Each row is followed by roughly how far along a hidden order it lies, from 0 to 30. A new part has a new order.
[  2  14   9   4  -1  11 -18 -12  74  39 -11 -48   5  18  10  34 -17 -25
   7   7 -15  -3  46 -22  -7   1  -9  14  -2   8 -24   7   0  21  24  13
  -6   2 -11 -21  -9  42 -19  26   7  -6  11  -6 -10 -10   6  21 -18 -41
   8   7   1  -8] => 6
[  3 -12   4   8  -3  13  -3 -11  53  50 -12   0   4  20   9  -1 -26  -5
  30 -13 -14   1   2 -33  -1 -21  10 -17 -29  16   9  17  -1  -5  -5  -4
 -16 -23 -27 -19 -19  33 -18  35  14  -2   8  -5   3 -44  -5  22  -4  -2
  -2  14  -2 -27] => 20
[-12   3  -3  22   8 -20   5 -40 -80 -90 -22  76  -3  -7 -29 -61  -8   5
  61 -43  25  26 -25  -8  10  31 -31 -19 -64  19  18  -3  10 -18 -48  28
 -24 -46 -17  11  -4 -83   7 -20 -11  27  18  13 -24 -43  23 -28   8  61
  -4   4  -8  -5] => 23
[  0  -3   8  19  -4   6  -6  -6  66  67  -5  -8  -5  28   7   5 -21 -29
  28 -24 -19   6   0 -58   2  -8   5 -19 -47  16  18  10   1  -7  -3   4
 -13 -18 -25 -25 -27  55 -30  46  12  -6  15  -7 -10 -57  -4  18  -5 -10
   5  14   1 -30] => 21
[  8 -10  14   5   7  21 -18 -40 104  66 -13 -14   5  31   8   8 -56 -13
  31 -22  -8  17  40 -43  -6 -35   8 -11 -46  17  35  29  -8   9  -6 -20
 -21  -6 -25 -38 -29  26 -26  40  21 -12  17 -11  -6 -73 -17  14 -16  16
   0  31   2 -40] => 29
[  3  -8  -4   3  -3  11 -22 -14  70  32  -7 -15  -2  20 -10  -9 -23 -24
  10 -16 -11  -6  47 -31 -12 -14  13 -11 -27  12  24  18   5  -2  -1  11
 -12 -13 -11  -8 -21  13 -20  33  22 -11   4 -10  12 -46   2  18   2  -8
   0  15   6 -25] => 24
[  1  28  17   2   4   2 -20 -22  62   5 -12 -57   8  12   8  43 -13 -21
   1  13  -5  -6  40  -5  -5  15 -24  30  -5  -1 -30   0  -2  30  35  15
  -5  19   8 -17   5  22 -11   8   2  -3  12  -2 -16   1   8  15 -23 -44
   9   2   0  19] => 0
[  4 -10   8   6   1  17 -16 -26  78  50 -13 -11   6  23   6   4 -38 -11
  29 -13 -11   4  28 -34  -7 -24   7 -11 -35  17  16  24  -4   4  -3  -7
 -20 -17 -24 -25 -22  25 -22  35  15  -5  12  -8  -2 -53  -7  19 -11  -4
  -1  22  -1 -32] => 22
[  1 -15  -7  13  -9  -1 -17 -10  24 -18 -16  17  -4  14 -24 -36  -5 -22
  20 -29  -8  -1  24 -18  -6 -15   9 -23 -31  12  23  13  16 -27 -14  42
 -13 -44 -11  13 -16  -2 -12  27  24  -2   1 -10  23 -58  15  31  19 -12
  -9  10   6 -23] => 30
[-14  26  -7  31   0 -33   9  -2 -59 -27   8  27 -24   8 -28 -27  22 -39
  20 -41   7  12 -29 -41  15  60 -31  -9 -71   3  12 -27  12 -19 -22  35
   2 -10   8   4 -15 -12 -15  14 -11   5  22   7 -35 -28  19 -34   9   6
  15  -3   5   6] => 13

New part:
[ 13 -15   0 -22  32 -11  -3 -48  24 -34 -30  11  -9  17 -68  -1 -32   9
  27  46 -37   0  -5  -9   4  35   7   4 -11  10   1 -36] => 7
[ 17  11 -45  -8  30 -22  -7 -22   8 -11  -1   8  13  31 -26  21 -33   4
  47  15 -22 -20   6  -9   4  25 -14 -22  -3   1  16 -20] => 17
[  8  25 -53  -4  17   1 -14   5   9 -14  34   2  17  65 -21  14 -20 -11
  39 -47  28 -25   8 -10  11  30  -9 -15  44 -15  10 -29] => 14
[  8  -7 -41  -5  31 -13  -5 -23  21  -6 -12  10   3  41 -49  19 -38   7
  31  17 -23  -9   7 -16   6  27  -8 -16 -10   2  14 -27] => 12
[ 13  15 -54  -8  46  19 -17 -21  24 -27  37   2   1 102 -12   2  18   1
  51 -72  51 -16  -4 -27  25   0 -17  11 -16 -12  38 -22] => 21
[  9  21 -39  -2  38 -18 -14 -22  26 -46   3   6  13  49 -25  18 -27  -6
  42 -29  59 -15   9 -12  11  30   1 -38   3 -33  14 -33] => 13
[ 19  27 -48  -4  39  -5 -15  -8  23 -27  33  -1  14  49 -46  10  -3   1
  30 -32  23 -17   3  -8  14  21  -6  -8  14 -17  44 -27] => 24
[ 21  -1 -15 -23  13 -15  -6 -15  13 -25  -4  13   1  35 -55  15 -34   4
  37  29 -52  -9   2 -17   9  30   1  -7  24   8   1 -38] => 0
[ -7 -11 -26 -20  40  -8 -10 -50  26 -30 -29   8   6  35 -22  23 -52  -1
  56   4  18 -11   7 -20  -1  33   4 -28 -33 -11  14 -23] => 3
[  0  38 -54 -19  54  26 -18 -26  21 -25  35   0   1  92   8   3  16   3
  45 -51  58 -16 -10 -24  13 -19 -14   7 -17 -10  40 -21] => 16
[ 11   9  34 -13  11  -1  -4  -1   2 -12  -9   4 -13  14 -26  -6 -15   0
 -11  10 -15  -2  -9   0   4  12   1   4 -12   5   5 -13] => 20
[ 14   2 -37 -21  22  -5  -7 -21  26 -26   0   8  12  34   3  25 -41  -7
  45 -15  11 -16   9 -20  16  23   1 -38   2 -23  18 -11] => 7
[ 20   9 -62 -13  46  14 -16 -20  15 -29  41   0  13  67  -2   7  21   0
  49 -55   9 -23   1 -19  23   5 -25  16  45  -9  31 -19] => 30
[ 17  -5 -34 -33  20 -10  -9   2  16 -25  23  13  -2  29 -42  18 -31   0
  28  25 -41 -19   6 -18  12  33 -11  -4  29   1   3 -21] => 2
[ 24  30 -71 -30  29  32 -17  43  15 -29  64   6   8  81  36   4  19   0
  40 -61  17 -22  -2 -24  27  -8 -30  20  40   0  37 -16] => 17
[ 11   9 -40  -9  25 -22  -5 -11   1 -23 -10  11  16  14 -16  25 -53  -2
  61   3  -5 -15  13 -10  11  31 -17 -32  11   0   5 -18] => 10
[ 25  45 -42 -16  34   1 -12  -3  23 -16  39  -5  12  57 -26   6  10   4
  35 -30   6 -28   2  -5  16  11 -13 -12  32  -8  28 -20] => 26
[  1  -7  -5  -3  12  -6   1 -20   8  -5 -18  -2   0   2 -16  -5  -6   3
   9   7  -9   8  -5   8   0  12   2   9 -18   4   7  -7] => 24
[ 11  33 -44 -14  51   1 -12 -13  14 -33   2   9  17  62 -29  28 -33   3
  57 -30  40 -14   5  -9  16  28   6 -40  11 -17  23 -34] => 3
[ 18   7   5 -13   4 -14   0  -4   4 -26  -9   6  -6   9 -29  -3 -31  -1
   5  22 -15 -11  -3   1   3  19  -6  -2  19  12  -6 -13] => 13
[ 13  12 -21   0  35 -10 -10 -22  25 -45  -7   7  27  41  -4  20 -34  -3
  49 -20  28 -14  11 -15  12  25   1 -33 -23 -21  28 -27] => 11
[ 26  29 -73 -28  36  13  -8  17  13 -25  46  -1  17  64   0  10   7  -3
  38 -55 -13 -33   0 -14  28  13 -14   9  42  -8  33 -16] => 22
